Here is a tiny trained network, its code and every weight. The questions are about switching its units off for an input and a class, where a switched-off unit gives its printed mean instead of its output.

import numpy as np


def w(rows, s, z=0):
    codes = np.array(rows[::2]) - 128.0
    scale = np.full(codes.shape[1], s)
    scale[-1] = z or s
    return codes * scale


def f(y):
    return y / 2 * (1 + np.tanh(0.7978845608 * (y + 0.044715 * y**3)))


def log_softmax(a):
    a = a - a.max(-1, keepdims=True)
    return a - np.log(np.exp(a).sum(-1, keepdims=True))


def net(x, mask):
    res = np.array(x, float).reshape(1, 8) / 4 @ E
    y = f(res @ A[0][:, :-1].T + A[0][:, -1])
    res = res + np.where(mask, y, B[0][:, -1]) @ B[0][:, :-1]
    return log_softmax(res[-1] @ U[:, :-1].T + U[:, -1])


A, B = {}, {}
E = w([
[228,121,182,144,100,189],'x0',
[76,126,101,100,76,245],'x1',
[162,157,155,107,124,74],'x2',
[149,113,193,207,180,113],'x3',
[112,149,201,176,66,72],'x4',
[141,191,174,92,195,167],'x5',
[202,217,85,254,149,107],'x6',
[145,165,79,167,161,149],'x7',
],0.0094)
A[0] = w([
[123,123,62,106,156,118,132],'neuron 0',
[177,174,132,162,130,145,204],'neuron 1',
[151,191,152,180,135,115,207],'neuron 2',
[81,154,117,143,105,40,237],'neuron 3',
[102,119,76,172,97,170,197],'neuron 4',
[154,107,1,197,154,118,176],'neuron 5',
[110,111,149,158,100,71,65],'neuron 6',
[98,133,168,85,138,99,243],'neuron 7',
[118,61,101,35,59,125,3],'neuron 8',
[163,125,176,151,160,136,169],'neuron 9',
],0.015,0.0038)
B[0] = w([
[96,117,83,127,162,79,179],'neuron 0',
[104,160,186,126,209,129,214],'neuron 1',
[189,218,86,181,163,1,236],'neuron 2',
[228,93,100,74,85,45,226],'neuron 3',
[53,114,217,128,168,143,200],'neuron 4',
[107,105,244,162,178,111,246],'neuron 5',
[144,92,71,59,80,97,184],'neuron 6',
[151,100,77,105,149,102,196],'neuron 7',
[200,190,135,165,108,141,237],'neuron 8',
[167,89,130,146,236,83,192],'neuron 9',
],0.0099,0.013)
U = w([
[167,218,152,244,191,85,170],'0',
[147,80,20,112,127,105,138],'1',
[95,163,209,119,128,239,115],'2',
[103,39,158,196,185,153,95],'3',
[85,138,181,188,70,138,71],'4',
[175,48,181,179,73,110,222],'5',
[166,237,151,159,81,192,3],'6',
],0.011,0.0046)

Each question gives the input, the list of numbers given to net, and the class t.
The units are the neurons (one row each of A and B). Each row of codes is followed by its name. A weight is (code - 128) times the scale printed after its matrix; where a second scale follows, it is the last column's (A, B and U).
mask holds one flag per neuron, in row order. A switched-off neuron (its flag False) gives its mean, the last column of its row in B, instead of its output. The means were averaged over made-up inputs and are rounded, as every weight is.
A unit's drop is (log p(t) with every unit on - log p(t) with that unit switched off) / (log p(t) with every unit on - log p(t) with every unit switched off).
The circuit of an input: a set's keep is (log p(t) with only the set's units on - log p(t) with every unit switched off) / (log p(t) with every unit on - log p(t) with every unit switched off). Starting from all 10 units, units are removed one at a time, each time the one whose removal leaves the highest keep (on an exact tie, the one counted first), for as long as the keep stays at least 0.8.
units of the circuit, in order: the units of the circuit, biggest drop first
unit that matters most: the unit with the biggest drop
top k neurons: the k neurons with the biggest drops, biggest first
drop of u: that unit's drop, to one decimal
input [8,2,-5,3,-2,1,-3,4], class 3: top 3 neurons => (neuron 2; neuron 9; neuron 8)
input [-2,4,-4,-8,-2,-4,-6,6], class 2: top 3 neurons => (neuron 2; neuron 4; neuron 3)
input [4,7,-1,2,2,-1,-5,2], class 2: units of the circuit, in order => (neuron 2; neuron 3)
input [-1,-2,6,-8,3,-2,-7,1], class 1: units of the circuit, in order => (neuron 5)
input [3,1,-6,7,-2,-4,0,0], class 3: units of the circuit, in order => (neuron 2; neuron 8)
input [-4,-6,-5,1,-1,8,-4,-5], class 1: units of the circuit, in order => (neuron 5; neuron 7)
input [-1,-8,-5,6,5,-5,-7,-6], class 1: units of the circuit, in order => (neuron 6; neuron 5)
input [8,-4,-6,-4,-6,-8,-3,-5], class 6: units of the circuit, in order => (neuron 8; neuron 3; neuron 9; neuron 2)
input [5,7,6,-8,-5,-8,1,4], class 2: units of the circuit, in order => (neuron 2; neuron 4)
input [-7,5,-4,0,4,7,0,4], class 2: units of the circuit, in order => (neuron 2; neuron 9)
input [-4,7,1,-5,3,-3,7,-2], class 5: top 3 neurons => (neuron 3; neuron 2; neuron 8)
input [-4,6,7,-5,-1,8,-8,1], class 6: top 2 neurons => (neuron 8; neuron 3)
input [-6,3,3,-6,-8,-4,-3,2], class 0: top 2 neurons => (neuron 8; neuron 0)
input [8,3,3,-4,-3,6,-5,7], class 2: units of the circuit, in order => (neuron 2)
input [1,1,3,3,6,1,-6,2], class 5: top 2 neurons => (neuron 2; neuron 0)
input [-7,-6,6,-4,-2,-8,7,-4], class 5: top 2 neurons => (neuron 5; neuron 3)
input [0,5,-2,-7,-5,-2,-4,-1], class 6: top 2 neurons => (neuron 8; neuron 5)
input [6,6,4,-3,-6,-2,-7,2], class 6: drop of neuron 8 => 0.9
input [-1,6,7,-5,-1,-6,7,-6], class 5: drop of neuron 5 => 0.0
input [-1,7,3,-7,-6,5,3,-4], class 6: drop of neuron 8 => 0.5
input [0,-8,-3,-5,0,1,0,1], class 1: unit that matters most => neuron 8
